Below are the code and all the weights of a small trained network. Each question names an input and a class and asks about switching units off, where a switched-off unit gives its printed mean instead of its output.

import numpy as np


def w(rows, s, z=0):
    codes = np.array(rows[::2]) - 128.0
    scale = np.full(codes.shape[1], s)
    scale[-1] = z or s
    return codes * scale


def f(y):
    return y / 2 * (1 + np.tanh(0.7978845608 * (y + 0.044715 * y**3)))


def log_softmax(a):
    a = a - a.max(-1, keepdims=True)
    return a - np.log(np.exp(a).sum(-1, keepdims=True))


def net(x, mask):
    res = np.array(x, float).reshape(1, 4) / 4 @ E
    y = f(res @ A[0][:, :-1].T + A[0][:, -1])
    res = res + np.where(mask, y, B[0][:, -1]) @ B[0][:, :-1]
    return log_softmax(res[-1] @ U[:, :-1].T + U[:, -1])


A, B = {}, {}
E = w([
[148,63,162,144,150,25,153,116],'x0',
[81,214,167,82,82,71,96,120],'x1',
[174,149,10,151,160,130,153,185],'x2',
[79,76,96,108,149,134,95,21],'x3',
],0.012)
A[0] = w([
[142,2,119,182,196,149,148,103,138],'N0',
[124,201,80,90,74,169,144,204,116],'N1',
[100,155,141,110,160,114,102,171,95],'N2',
[147,207,138,112,50,109,126,153,202],'N3',
[145,180,177,143,73,146,169,178,36],'N4',
[156,140,38,157,180,77,151,166,117],'N5',
[178,73,2,131,150,142,153,144,184],'N6',
[61,142,160,104,141,79,96,52,254],'N7',
[162,70,195,162,157,78,162,141,97],'N8',
[109,167,64,129,142,202,103,88,86],'N9',
[81,105,38,135,138,88,109,122,128],'N10',
[131,71,106,115,180,114,136,115,59],'N11',
[120,152,186,127,108,83,132,149,188],'N12',
],0.012,0.0038)
B[0] = w([
[210,176,164,117,111,47,224,123,247],'N0',
[116,115,123,168,62,58,40,90,224],'N1',
[131,115,167,109,140,110,133,125,146],'N2',
[126,176,210,117,165,62,133,98,217],'N3',
[120,225,211,56,209,123,82,123,185],'N4',
[63,182,28,210,125,137,104,241,215],'N5',
[112,181,124,165,175,207,140,174,253],'N6',
[75,119,157,46,8,97,43,83,252],'N7',
[100,89,21,156,97,220,191,153,194],'N8',
[49,152,115,134,141,230,101,154,202],'N9',
[132,174,153,60,126,87,161,179,177],'N10',
[161,129,171,106,125,84,152,116,170],'N11',
[115,98,184,1,89,142,124,123,195],'N12',
],0.0091,0.014)
U = w([
[128,131,123,94,140,100,185,172,215],'0',
[158,31,102,165,110,103,205,101,83],'1',
[138,157,137,122,212,200,175,140,61],'2',
[58,60,136,95,95,196,70,64,93],'3',
[120,132,179,91,105,11,107,61,186],'4',
[115,158,69,222,156,171,135,183,198],'5',
[150,73,85,106,193,112,109,122,1],'6',
],0.011,0.0054)

Each question gives the input, the list of numbers given to net, and the class t.
The units are the neurons (one row each of A and B). Each row of codes is followed by its name. A weight is (code - 128) times the scale printed after its matrix; where a second scale follows, it is the last column's (A, B and U).
mask holds one flag per neuron, in row order. A switched-off neuron (its flag False) gives its mean, the last column of its row in B, instead of its output. The means were averaged over made-up inputs and are rounded, as every weight is.
A unit's drop is (log p(t) with every unit on - log p(t) with that unit switched off) / (log p(t) with every unit on - log p(t) with every unit switched off).
The circuit of an input: a set's keep is (log p(t) with only the set's units on - log p(t) with every unit switched off) / (log p(t) with every unit on - log p(t) with every unit switched off). Starting from the 12 units with the biggest drops (on a tie, the unit counted first), units are removed one at a time, each time the one whose removal leaves the highest keep (on an exact tie, the one counted first), for as long as the keep stays at least 0.8.
units of the circuit, in order: the units of the circuit, biggest drop first
k most important neurons: the k neurons with the biggest drops, biggest first
drop of u: that unit's drop, to one decimal
input [-8,-6,-3,4], class 5: units of the circuit, in order : (N7)
input [7,-6,2,5], class 0: units of the circuit, in order : (N0, N6)
input [7,-2,1,5], class 0: units of the circuit, in order : (N8, N1)
input [7,-3,-8,-2], class 1: 2 most important neurons : (N8, N0)
input [0,-8,-1,0], class 2: 3 most important neurons : (N6, N0, N1)
input [-3,7,7,7], class 3: 3 most important neurons : (N9, N0, N7)
input [-5,-4,-4,-5], class 4: 3 most important neurons : (N6, N8, N5)
input [-3,-5,0,8], class 2: 2 most important neurons : (N9, N6)
input [-8,-3,0,2], class 5: 2 most important neurons : (N7, N12)
input [-2,-4,-5,-5], class 2: 4 most important neurons : (N7, N1, N0, N4)
input [-2,5,4,7], class 3: 2 most important neurons : (N0, N9)
input [6,-8,6,3], class 5: 2 most important neurons : (N5, N6)
input [2,1,-5,2], class 3: 2 most important neurons : (N0, N3)
input [5,-6,5,2], class 5: units of the circuit, in order : (N5)
input [8,2,-5,1], class 3: 2 most important neurons : (N8, N3)
input [-6,-7,-8,-6], class 2: 2 most important neurons : (N7, N4)
input [0,-7,-4,8], class 4: drop of N0 : 1.0
input [8,-2,0,3], class 1: drop of N4 : 0.1
input [5,1,7,3], class 5: drop of N6 : 0.0
input [-6,-4,-5,-6], class 4: units of the circuit, in order : (N6)
